Below is a small trained network, with its code and all its weights. Each question gives an input and a class and asks what happens when units are switched off, that is, made to give their printed mean instead of their output.

import numpy as np


def w(rows, s, z=0):
    codes = np.array(rows[::2]) - 128.0
    scale = np.full(codes.shape[1], s)
    scale[-1] = z or s
    return codes * scale


def f(y):
    return y / 2 * (1 + np.tanh(0.7978845608 * (y + 0.044715 * y**3)))


def log_softmax(a):
    a = a - a.max(-1, keepdims=True)
    return a - np.log(np.exp(a).sum(-1, keepdims=True))


def net(x, mask):
    res = np.array(x, float).reshape(1, 5) / 4 @ E
    y = f(res @ A[0][:, :-1].T + A[0][:, -1])
    res = res + np.where(mask, y, B[0][:, -1]) @ B[0][:, :-1]
    return log_softmax(res[-1] @ U[:, :-1].T + U[:, -1])


A, B = {}, {}
E = w([
[43,143,112,131,76,90,156,119,170,170,126],'x0',
[87,75,146,77,129,79,216,189,65,122,231],'x1',
[156,136,70,148,60,95,145,131,143,70,156],'x2',
[125,171,120,144,91,61,130,173,166,126,49],'x3',
[157,137,145,9,124,124,87,140,95,98,185],'x4',
],0.014)
A[0] = w([
[68,176,185,71,128,91,145,158,101,179,143,205],'n1',
[101,137,103,118,123,96,179,113,122,153,160,2],'n2',
[64,93,119,123,93,95,207,183,139,141,153,203],'n3',
[158,152,112,107,106,61,146,200,118,72,124,141],'n4',
[52,127,101,204,91,74,178,116,175,166,118,153],'n5',
[118,200,129,137,102,113,99,131,215,161,9,182],'n6',
[105,83,116,164,111,127,171,106,114,122,156,112],'n7',
[155,141,87,112,73,111,128,87,149,48,168,89],'n8',
[155,176,77,178,70,86,125,113,207,82,87,171],'n9',
[160,102,157,210,195,175,141,124,116,149,49,210],'n10',
],0.015,0.0052)
B[0] = w([
[145,67,158,76,117,35,143,115,109,89,171,196],'n1',
[127,128,104,166,136,148,134,163,142,80,64,160],'n2',
[124,19,112,207,111,99,139,153,95,168,65,218],'n3',
[130,54,148,120,165,111,96,90,62,38,94,180],'n4',
[60,85,129,105,109,83,183,193,148,150,112,233],'n5',
[33,180,76,130,127,199,218,190,195,157,94,253],'n6',
[91,59,100,98,117,128,136,157,86,159,140,166],'n7',
[182,119,140,175,122,137,90,27,101,164,144,171],'n8',
[90,201,180,70,175,97,146,171,222,123,151,222],'n9',
[153,86,154,172,110,114,91,91,154,10,105,211],'n10',
],0.012,0.029)
U = w([
[118,163,166,10,187,114,135,130,141,135,199,107],'0',
[171,72,137,132,135,94,86,94,75,90,117,254],'1',
[204,162,43,113,108,230,95,115,36,209,173,33],'2',
[182,236,86,222,99,125,91,94,146,233,155,16],'3',
[100,234,116,153,150,169,129,151,222,112,85,87],'4',
[70,88,112,120,134,98,158,198,122,135,102,201],'5',
[129,186,97,129,203,88,105,179,22,130,86,35],'6',
],0.011,0.006)

Each question gives the input, the list of numbers given to net, and the class t.
The units are the neurons (one row each of A and B). Each row of codes is followed by its name. A weight is (code - 128) times the scale printed after its matrix; where a second scale follows, it is the last column's (A, B and U).
mask holds one flag per neuron, in row order. A switched-off neuron (its flag False) gives its mean, the last column of its row in B, instead of its output. The means were averaged over made-up inputs and are rounded, as every weight is.
A unit's drop is (log p(t) with every unit on - log p(t) with that unit switched off) / (log p(t) with every unit on - log p(t) with every unit switched off).
The circuit of an input: a set's keep is (log p(t) with only the set's units on - log p(t) with every unit switched off) / (log p(t) with every unit on - log p(t) with every unit switched off). Starting from all 10 units, units are removed one at a time, each time the one whose removal leaves the highest keep (on an exact tie, the one counted first), for as long as the keep stays at least 0.8.
units of the circuit, in order: the units of the circuit, biggest drop first
top k neurons: the k neurons with the biggest drops, biggest first
drop when u is switched off: that unit's drop, to one decimal
input [4,3,6,-8,3], class 1: top neuron -> [n6]
input [5,1,-2,-8,2], class 1: top 3 neurons -> [n6, n5, n9]
input [6,-4,-4,-4,5], class 0: top 2 neurons -> [n3, n5]
input [1,7,-8,-2,5], class 1: units of the circuit, in order -> [n6, n5]
input [-2,1,-3,-7,7], class 0: top 2 neurons -> [n3, n10]
input [-5,7,0,2,-3], class 1: top 2 neurons -> [n6, n5]
input [-6,6,4,0,-6], class 1: top 4 neurons -> [n6, n9, n5, n4]
input [-3,-4,0,0,5], class 2: top 2 neurons -> [n9, n6]
input [7,-5,7,-6,4], class 3: top 2 neurons -> [n8, n6]
input [3,-3,-4,-8,7], class 0: top 2 neurons -> [n3, n10]
input [-6,-3,3,-3,4], class 2: drop when n3 is switched off -> 0.1
input [-1,0,-3,-6,0], class 1: drop when n9 is switched off -> 0.4
input [1,1,-1,5,8], class 1: drop when n8 is switched off -> 0.0
input [8,-6,-4,3,8], class 4: units of the circuit, in order -> [n6]
